Below is a small trained network, with its code and all its weights. Each question gives an input and a class and asks what happens when units are switched off, that is, made to give their printed mean instead of their output.

import numpy as np


def w(rows, s, z=0):
    codes = np.array(rows[::2]) - 128.0
    scale = np.full(codes.shape[1], s)
    scale[-1] = z or s
    return codes * scale


def f(y):
    return np.maximum(y, 0)


def log_softmax(a):
    a = a - a.max(-1, keepdims=True)
    return a - np.log(np.exp(a).sum(-1, keepdims=True))


def net(x, mask):
    res = np.array(x, float).reshape(1, 7) / 4 @ E
    y = f(res @ A[0][:, :-1].T + A[0][:, -1])
    res = res + np.where(mask, y, B[0][:, -1]) @ B[0][:, :-1]
    return log_softmax(res[-1] @ U[:, :-1].T + U[:, -1])


A, B = {}, {}
E = w([
[137,47,219],'x0',
[252,69,100],'x1',
[114,95,111],'x2',
[119,88,9],'x3',
[110,144,155],'x4',
[185,176,119],'x5',
[165,208,132],'x6',
],0.0041)
A[0] = w([
[86,180,100,249],'neuron 1',
[84,165,115,232],'neuron 2',
[172,50,108,140],'neuron 3',
[128,66,42,179],'neuron 4',
[67,103,142,192],'neuron 5',
[129,174,87,244],'neuron 6',
[48,86,170,202],'neuron 7',
[116,41,204,149],'neuron 8',
[249,166,97,200],'neuron 9',
[161,187,230,255],'neuron 10',
[90,155,115,214],'neuron 11',
],0.014,0.0041)
B[0] = w([
[37,133,102,225],'neuron 1',
[54,133,120,211],'neuron 2',
[196,127,67,204],'neuron 3',
[143,176,36,236],'neuron 4',
[117,187,123,202],'neuron 5',
[50,106,106,217],'neuron 6',
[122,225,153,231],'neuron 7',
[193,190,196,219],'neuron 8',
[134,6,118,234],'neuron 9',
[94,81,253,254],'neuron 10',
[70,142,118,196],'neuron 11',
],0.03,0.0061)
U = w([
[162,183,208,137],'0',
[58,93,134,6],'1',
[231,229,70,56],'2',
[47,118,79,216],'3',
[216,55,2,53],'4',
[73,155,51,154],'5',
[57,198,111,228],'6',
[175,11,168,121],'7',
],0.0042,0.0012)

Each question gives the input, the list of numbers given to net, and the class t.
The units are the neurons (one row each of A and B). Each row of codes is followed by its name. A weight is (code - 128) times the scale printed after its matrix; where a second scale follows, it is the last column's (A, B and U).
mask holds one flag per neuron, in row order. A switched-off neuron (its flag False) gives its mean, the last column of its row in B, instead of its output. The means were averaged over made-up inputs and are rounded, as every weight is.
A unit's drop is (log p(t) with every unit on - log p(t) with that unit switched off) / (log p(t) with every unit on - log p(t) with every unit switched off).
The circuit of an input: a set's keep is (log p(t) with only the set's units on - log p(t) with every unit switched off) / (log p(t) with every unit on - log p(t) with every unit switched off). Starting from all 11 units, units are removed one at a time, each time the one whose removal leaves the highest keep (on an exact tie, the one counted first), for as long as the keep stays at least 0.8.
units of the circuit, in order: the units of the circuit, biggest drop first
most important unit: the unit with the biggest drop
top k neurons: the k neurons with the biggest drops, biggest first
drop when u is switched off: that unit's drop, to one decimal
input [-6,-2,-2,3,-2,4,8], class 1: units of the circuit, in order -> (neuron 9; neuron 4)
input [3,-4,-5,-5,-6,6,5], class 1: units of the circuit, in order -> (neuron 8; neuron 10)
input [2,7,7,-8,7,-7,5], class 7: units of the circuit, in order -> (neuron 10)
input [7,-4,4,4,3,-3,8], class 0: units of the circuit, in order -> (neuron 4; neuron 6; neuron 9)
input [-6,7,-8,-1,4,-4,-1], class 7: units of the circuit, in order -> (neuron 9; neuron 7)
input [0,-2,0,3,0,7,7], class 1: top 2 neurons -> (neuron 4; neuron 9)
input [4,-4,2,-5,5,-3,2], class 0: top 2 neurons -> (neuron 10; neuron 8)
input [6,-3,-4,0,-3,-3,-4], class 0: top 2 neurons -> (neuron 8; neuron 4)
input [-7,-7,-8,-5,1,2,7], class 1: top 2 neurons -> (neuron 10; neuron 4)
input [4,-7,5,7,5,-4,-1], class 6: drop when neuron 7 is switched off -> 0.2
input [0,0,-3,-7,4,6,3], class 7: drop when neuron 10 is switched off -> 0.2
input [1,4,4,3,6,0,-5], class 2: drop when neuron 9 is switched off -> 0.1
input [3,2,-7,5,-6,4,4], class 4: top 2 neurons -> (neuron 10; neuron 9)
input [-1,6,-8,0,-4,-8,8], class 7: most important unit -> neuron 9
